Below are the code and all the weights of a small trained network. Each question names an input and a target symbol and asks about switching units off, where a switched-off unit gives its printed mean instead of its output.

import numpy as np


def w(rows, s, z=0):
    codes = np.array(rows[::2]) - 128.0
    scale = np.full(codes.shape[1], s)
    scale[-1] = z or s
    return codes * scale


def f(y):
    return np.maximum(y, 0)


def softmax(a):
    e = np.exp(a - a.max(-1, keepdims=True))
    return e / e.sum(-1, keepdims=True)


def log_softmax(a):
    a = a - a.max(-1, keepdims=True)
    return a - np.log(np.exp(a).sum(-1, keepdims=True))


def net(x, mask):
    ids = ['Δλμξστ'.index(c) for c in x.split()]
    T = len(ids)
    res = E[ids] + P[:T]
    r = res
    for j in range(3):
        rows = slice(3 * j, 3 * j + 3)
        q, k, v = (r @ M[0][rows].T for M in (Q, K, V))
        z = softmax(np.where(np.tri(T) > 0, q @ k.T / 3**0.5, -1e9)) @ v
        o = O[0][rows]
        res = res + np.where(mask[j], z, o[:, -1]) @ o[:, :-1]
    y = f(res @ A[0][:, :-1].T + A[0][:, -1])
    res = res + np.where(mask[3:7], y, B[0][:, -1]) @ B[0][:, :-1]
    return log_softmax(res[-1] @ U[:, :-1].T + U[:, -1])


Q, K, V, O, A, B = {}, {}, {}, {}, {}, {}
E = w([
[164,88,85,147,113,78],'Δ',
[134,86,125,133,250,107],'λ',
[146,150,240,131,135,142],'μ',
[137,72,153,105,146,92],'ξ',
[175,136,120,115,112,171],'σ',
[112,76,138,239,161,171],'τ',
],0.022)
P = w([
[241,156,207,139,95,53],'0',
[138,63,92,85,209,107],'1',
[151,34,198,86,86,188],'2',
[251,174,140,178,110,124],'3',
[98,102,65,100,200,126],'4',
[118,124,169,99,90,178],'5',
[240,190,100,184,94,168],'6',
[91,102,52,73,220,127],'7',
[121,136,164,82,86,157],'8',
],0.014)
Q[0] = w([
[187,198,183,93,113,164],'H0',
[212,81,177,79,91,138],'H0',
[204,172,129,216,139,81],'H0',
[96,107,163,192,140,51],'H1',
[70,120,145,116,111,155],'H1',
[83,121,111,116,146,91],'H1',
[7,133,131,95,109,118],'H2',
[110,197,71,123,162,113],'H2',
[26,144,151,156,137,142],'H2',
],0.013)
K[0] = w([
[3,140,135,107,119,146],'H0',
[60,133,112,103,71,107],'H0',
[96,166,65,152,136,174],'H0',
[140,95,164,169,135,99],'H1',
[218,120,96,142,127,145],'H1',
[155,98,124,90,94,96],'H1',
[193,92,176,104,153,82],'H2',
[127,61,61,80,178,106],'H2',
[185,101,166,154,162,113],'H2',
],0.016)
V[0] = w([
[198,109,135,3,192,74],'H0',
[179,129,121,156,140,19],'H0',
[60,84,91,14,124,216],'H0',
[16,164,96,62,172,227],'H1',
[128,69,160,151,213,33],'H1',
[65,40,113,131,62,77],'H1',
[136,137,63,105,31,33],'H2',
[151,105,125,152,238,44],'H2',
[101,164,127,63,237,206],'H2',
],0.0078)
O[0] = w([
[121,224,79,144,117,255,177],'H0',
[155,116,88,61,172,177,188],'H0',
[29,151,124,216,84,114,21],'H0',
[168,158,150,58,179,193,9],'H1',
[52,108,140,134,133,42,218],'H1',
[216,62,119,95,135,52,97],'H1',
[97,225,44,123,78,116,47],'H2',
[166,219,139,167,205,119,178],'H2',
[198,72,168,211,132,39,103],'H2',
],0.0074,0.011)
A[0] = w([
[164,180,87,119,12,122,2],'N0',
[151,190,205,124,47,114,104],'N1',
[116,147,139,120,38,176,34],'N2',
[120,99,207,150,111,190,114],'N3',
],0.011,0.0085)
B[0] = w([
[80,76,183,128,243,148,153],'N0',
[121,29,73,133,116,183,188],'N1',
[115,120,98,153,158,8,154],'N2',
[171,175,134,90,122,76,255],'N3',
],0.012,0.01)
U = w([
[190,209,66,123,104,73,206],'Δ',
[167,77,165,161,151,87,2],'λ',
[70,234,182,134,157,76,214],'μ',
[63,87,127,24,184,133,19],'ξ',
[199,150,138,122,111,225,164],'σ',
[55,2,100,237,134,205,184],'τ',
],0.0096,0.0073)

Each question gives the input, a string of symbols that net reads in full, and the target symbol t.
The units are the heads (3 rows each of Q, K, V and O) and the neurons (one row each of A and B). Each row of codes is followed by its name. A weight is (code - 128) times the scale printed after its matrix; where a second scale follows, it is the last column's (O, A, B and U).
mask holds one flag per unit, heads first, then neurons. A switched-off unit (its flag False) gives its mean, the last column of its rows in O or B, instead of its output. The means were averaged over made-up inputs and are rounded, as every weight is.
A unit's drop is (log p(t) with every unit on - log p(t) with that unit switched off) / (log p(t) with every unit on - log p(t) with every unit switched off).
The circuit of an input: a set's keep is (log p(t) with only the set's units on - log p(t) with every unit switched off) / (log p(t) with every unit on - log p(t) with every unit switched off). Starting from all 7 units, units are removed one at a time, each time the one whose removal leaves the highest keep (on an exact tie, the one counted first), for as long as the keep stays at least 0.8.
units of the circuit, in order: the units of the circuit, biggest drop first
top k neurons: the k neurons with the biggest drops, biggest first
which heads matter: for each layer, one digit per head in row order, 1 if its drop is at least 0.15 and else 0, layers parted by /
input Δ Δ Δ ξ λ σ, target Δ: top 2 neurons => N3; N2
input Δ σ Δ μ σ λ ξ, target τ: units of the circuit, in order => N3
input μ σ Δ μ, target τ: which heads matter => 100
input ξ λ λ Δ, target μ: units of the circuit, in order => H2; N0
input σ λ Δ λ, target μ: which heads matter => 010
input λ Δ μ Δ, target σ: top 2 neurons => N0; N3
input μ Δ λ Δ, target μ: units of the circuit, in order => H2; N0; N1
input σ τ μ Δ, target λ: units of the circuit, in order => H2; H0
input τ μ μ, target λ: units of the circuit, in order => N3; N1; H2; H0
input τ λ λ τ τ λ Δ, target λ: units of the circuit, in order => H0; H2
input Δ σ μ Δ ξ σ μ, target τ: which heads matter => 101
input λ Δ τ ξ μ μ λ, target σ: which heads matter => 010
input μ λ τ ξ λ Δ, target τ: top 2 neurons => N3; N2
input μ λ ξ Δ μ μ λ λ, target λ: which heads matter => 001
input σ μ σ λ τ ξ λ μ, target μ: which heads matter => 100
input σ ξ μ τ μ τ σ, target λ: units of the circuit, in order => H0
input Δ τ Δ, target σ: which heads matter => 101
input λ Δ Δ Δ λ, target λ: which heads matter => 011
input σ σ μ Δ ξ ξ μ, target Δ: which heads matter => 111
input σ μ τ τ λ σ μ λ Δ, target τ: which heads matter => 101
input σ λ μ λ, target σ: which heads matter => 110
input λ σ μ ξ, target τ: which heads matter => 100
input Δ μ τ, target σ: units of the circuit, in order => H0
input Δ Δ λ μ μ τ λ τ τ, target σ: which heads matter => 100
input Δ σ μ, target λ: top 3 neurons => N3; N1; N2
input τ τ τ ξ σ ξ λ, target τ: which heads matter => 100
input μ τ Δ μ μ ξ, target μ: top neuron => N1
input ξ ξ Δ μ σ ξ σ, target τ: top 2 neurons => N1; N0
